[[128 126 131 126 130 126 127 130]
 [121 130 117 136 137 113 133 120]
 [128 127 130 127 132 126 128 130]
 [127 124 133 125 129 133 129 132]
 [128 128 128 128 130 123 127 127]
 [128 129 127 129 129 125 129 125]
 [117 126 114 139 141 100 134 117]
 [124 118 137 122 135 128 131 139]
 [118 111 141 118 135 137 134 143]
 [117 128 114 139 140 113 135 119]
 [118 127 114 138 139 109 134 119]
 [119 129 115 137 135 108 134 118]]
=>
[[130 120 130 132 127 125 117 139 143 119 119 118]
 [127 133 128 129 127 129 134 131 134 135 134 134]
 [126 113 126 133 123 125 100 128 137 113 109 108]
 [130 137 132 129 130 129 141 135 135 140 139 135]
 [126 136 127 125 128 129 139 122 118 139 138 137]
 [131 117 130 133 128 127 114 137 141 114 114 115]
 [126 130 127 124 128 129 126 118 111 128 127 129]
 [128 121 128 127 128 128 117 124 118 117 118 119]]

[[132 128 143 147 123 133 141 134 141 124 139 129 141 120]
 [129 130 117 130 135 121 124 125 125 139 126 120 124 120]
 [131 130 128 129 136 107 130 129 116 142 129 124 129 140]
 [135 129 140 142 126 124 142 128 126 118 125 123 140 126]
 [128 125 131 137 131 127 132 126 134 124 132 117 131 120]]
=>
[[120 120 140 126 120]
 [141 124 129 140 131]
 [129 120 124 123 117]
 [139 126 129 125 132]
 [124 139 142 118 124]
 [141 125 116 126 134]
 [134 125 129 128 126]
 [141 124 130 142 132]
 [133 121 107 124 127]
 [123 135 136 126 131]
 [147 130 129 142 137]
 [143 117 128 140 131]
 [128 130 130 129 125]
 [132 129 131 135 128]]

[[138 149 140 122 122]
 [133 136 138 138 130]
 [135 154 148 128 123]
 [128 135 148 145 139]
 [147 139 136 122 125]
 [150 145 138 140 147]
 [140 154 146 132 132]
 [127 135 143 141 138]
 [127 137 137 136 146]]
=>
[[122 130 123 139 125 147 132 138 146]
 [122 138 128 145 122 140 132 141 136]
 [140 138 148 148 136 138 146 143 137]
 [149 136 154 135 139 145 154 135 137]
 [138 133 135 128 147 150 140 127 127]]

[[128 125 131 125 125 130 134 132 131 125 126 125 131 126 131]
 [126 128 128 128 128 128 148 144 128 128 123 115 128 118 128]
 [131 106 151 104 108 143 128 128 150 109 128 128 147 128 147]
 [130 123 133 123 124 131 122 124 133 124 129 131 132 130 132]
 [125 128 128 128 128 128 154 147 128 128 122 113 128 116 128]
 [131 125 131 125 125 130 119 122 131 125 130 132 131 132 131]]
=>
[[131 128 147 132 128 131]
 [126 118 128 130 116 132]
 [131 128 147 132 128 131]
 [125 115 128 131 113 132]
 [126 123 128 129 122 130]
 [125 128 109 124 128 125]
 [131 128 150 133 128 131]
 [132 144 128 124 147 122]
 [134 148 128 122 154 119]
 [130 128 143 131 128 130]
 [125 128 108 124 128 125]
 [125 128 104 123 128 125]
 [131 128 151 133 128 131]
 [125 128 106 123 128 125]
 [128 126 131 130 125 131]]

[[113 123 146 124]
 [149 142 126 126]
 [109 122 151 123]
 [111 123 149 123]
 [145 140 127 126]]
=>
[[124 126 123 123 126]
 [146 126 151 149 127]
 [123 142 122 123 140]
 [113 149 109 111 145]]

[[131 130 132 128 130 128]
 [131 135 128 124 136 122]
 [141 132 155 135 133 135]
 [130 127 134 130 127 131]
 [132 137 127 123 137 121]]
=>
[[128 122 135 131 121]
 [130 136 133 127 137]
 [128 124 135 130 123]
 [132 128 155 134 127]
 [130 135 132 127 137]
 [131 131 141 130 132]]

[[119 126 132 137 125 125 124 124 124 134 128 125 126]
 [117 124 125 123 135 118 128 130 128 125 124 130 132]
 [151 124 121 132 134 134 120 127 126 119 116 134 127]
 [129 130 128 127 127 126 129 131 124 135 126 129 132]
 [121 121 125 115 137 122 125 132 129 119 124 138 130]
 [124 135 122 119 125 135 132 123 131 123 123 124 130]
 [141 133 124 126 133 126 130 126 125 121 133 133 129]]
=>
[[126 132 127 132 130 130 129]
 [125 130 134 129 138 124 133]
 [128 124 116 126 124 123 133]
 [134 125 119 135 119 123 121]
 [124 128 126 124 129 131 125]
 [124 130 127 131 132 123 126]
 [124 128 120 129 125 132 130]
 [125 118 134 126 122 135 126]
 [125 135 134 127 137 125 133]
 [137 123 132 127 115 119 126]
 [132 125 121 128 125 122 124]
 [126 124 124 130 121 135 133]
 [119 117 151 129 121 124 141]]
